Here is a tiny trained network, its code and every weight. The questions are about switching its units off for an input and a class, where a switched-off unit gives its printed mean instead of its output.

import numpy as np


def w(rows, s, z=0):
    codes = np.array(rows[::2]) - 128.0
    scale = np.full(codes.shape[1], s)
    scale[-1] = z or s
    return codes * scale


def norm(h):
    return h / np.sqrt((h * h).mean(-1, keepdims=True) + 1e-5)


def f(y):
    return y / 2 * (1 + np.tanh(0.7978845608 * (y + 0.044715 * y**3)))


def log_softmax(a):
    a = a - a.max(-1, keepdims=True)
    return a - np.log(np.exp(a).sum(-1, keepdims=True))


def net(x, mask):
    res = np.array(x, float).reshape(1, 2) / 4 @ E
    u = 0
    for l in range(4):
        y = f(norm(res) @ A[l][:, :-1].T + A[l][:, -1])
        res = res + np.where(mask[u : u + 3], y, B[l][:, -1]) @ B[l][:, :-1]
        u += 3
    return log_softmax(norm(res)[-1] @ U[:, :-1].T + U[:, -1])


A, B = {}, {}
E = w([
[75,102,200,150,83,2,123,199,151],'x0',
[157,163,191,203,176,125,50,169,208],'x1',
],0.0074)
A[0] = w([
[105,79,124,72,104,114,195,174,151,3],'0.n0',
[126,202,183,63,166,66,118,162,91,33],'0.n1',
[75,84,235,2,59,80,72,170,125,211],'0.n2',
],0.0045,0.0021)
B[0] = w([
[130,66,85,189,121,113,74,58,137,144],'0.n0',
[197,110,74,212,150,54,136,161,205,128],'0.n1',
[137,107,140,254,164,109,194,122,101,255],'0.n2',
],0.0095,0.0043)
A[1] = w([
[148,122,217,118,151,98,61,164,253,4],'1.n0',
[168,112,56,179,90,130,85,133,129,130],'1.n1',
[167,128,112,153,109,181,76,106,163,116],'1.n2',
],0.0051,0.0014)
B[1] = w([
[31,244,160,137,165,88,38,57,128,252],'1.n0',
[130,143,138,77,227,180,165,122,71,145],'1.n1',
[167,95,115,2,114,131,121,15,78,176],'1.n2',
],0.0079,0.0027)
A[2] = w([
[43,201,130,234,86,98,81,202,183,188],'2.n0',
[82,53,66,137,140,60,254,211,82,252],'2.n1',
[189,47,152,186,76,160,121,222,151,48],'2.n2',
],0.0054,0.0019)
B[2] = w([
[105,129,144,205,187,189,86,87,89,230],'2.n0',
[129,184,203,158,3,88,224,71,172,253],'2.n1',
[15,138,125,100,39,136,202,32,172,135],'2.n2',
],0.007,0.0062)
A[3] = w([
[228,124,149,100,137,253,69,179,93,5],'3.n0',
[20,103,81,193,87,98,194,162,80,119],'3.n1',
[177,132,102,112,217,248,139,159,103,89],'3.n2',
],0.0067,0.0024)
B[3] = w([
[61,90,68,153,112,82,242,173,254,222],'3.n0',
[139,51,175,145,48,70,35,93,83,254],'3.n1',
[53,181,48,59,195,88,165,81,217,247],'3.n2',
],0.0065,0.0048)
U = w([
[88,67,220,247,31,27,200,99,107,123],'0',
[179,55,176,44,51,173,177,91,47,16],'1',
[69,102,56,67,199,159,195,98,204,255],'2',
[64,152,186,202,212,119,93,146,127,228],'3',
[143,38,105,114,130,108,99,233,145,1],'4',
[121,210,95,1,136,145,75,100,67,38],'5',
],0.0065,0.0024)

Each question gives the input, the list of numbers given to net, and the class t.
The units are the neurons (one row each of A and B). Each row of codes is followed by its name. A weight is (code - 128) times the scale printed after its matrix; where a second scale follows, it is the last column's (A, B and U).
mask holds one flag per neuron, layer by layer. A switched-off neuron (its flag False) gives its mean, the last column of its row in B, instead of its output. The means were averaged over made-up inputs and are rounded, as every weight is.
A unit's drop is (log p(t) with every unit on - log p(t) with that unit switched off) / (log p(t) with every unit on - log p(t) with every unit switched off).
The circuit of an input: a set's keep is (log p(t) with only the set's units on - log p(t) with every unit switched off) / (log p(t) with every unit on - log p(t) with every unit switched off). Starting from all 12 units, units are removed one at a time, each time the one whose removal leaves the highest keep (on an exact tie, the one counted first), for as long as the keep stays at least 0.8.
units of the circuit, in order: the units of the circuit, biggest drop first
most important unit: the unit with the biggest drop
top k neurons: the k neurons with the biggest drops, biggest first
top k neurons in layer l: the k neurons of layer l with the biggest drops, biggest first
drop when u is switched off: that unit's drop, to one decimal
input [-2,-2], class 2: most important unit => 0.n2
input [-3,-4], class 5: top 2 neurons => 0.n2; 2.n0
input [-4,6], class 5: units of the circuit, in order => 0.n2; 1.n2
input [4,4], class 3: units of the circuit, in order => 1.n0; 2.n1
input [-2,3], class 5: top 4 neurons => 0.n2; 1.n0; 1.n2; 2.n0
input [-2,0], class 2: top 2 neurons => 0.n2; 2.n1
input [-5,7], class 2: top 3 neurons => 2.n1; 3.n0; 1.n2
input [-1,-3], class 1: top 2 neurons in layer 0 => 0.n2; 0.n1
input [-2,-4], class 1: top 2 neurons => 0.n2; 1.n0
input [-2,-6], class 1: top 2 neurons => 0.n2; 3.n0
input [-3,-5], class 5: top 2 neurons => 0.n2; 3.n0
input [0,1], class 3: top 2 neurons => 0.n2; 0.n0
input [-1,2], class 5: top 3 neurons => 0.n2; 1.n2; 1.n0
input [5,5], class 3: top 2 neurons => 1.n0; 2.n1
input [2,2], class 3: most important unit => 2.n0
input [-2,-1], class 2: drop when 2.n1 is switched off => 1.3
input [6,5], class 3: drop when 2.n1 is switched off => 0.2
input [-6,5], class 2: drop when 1.n1 is switched off => 0.0
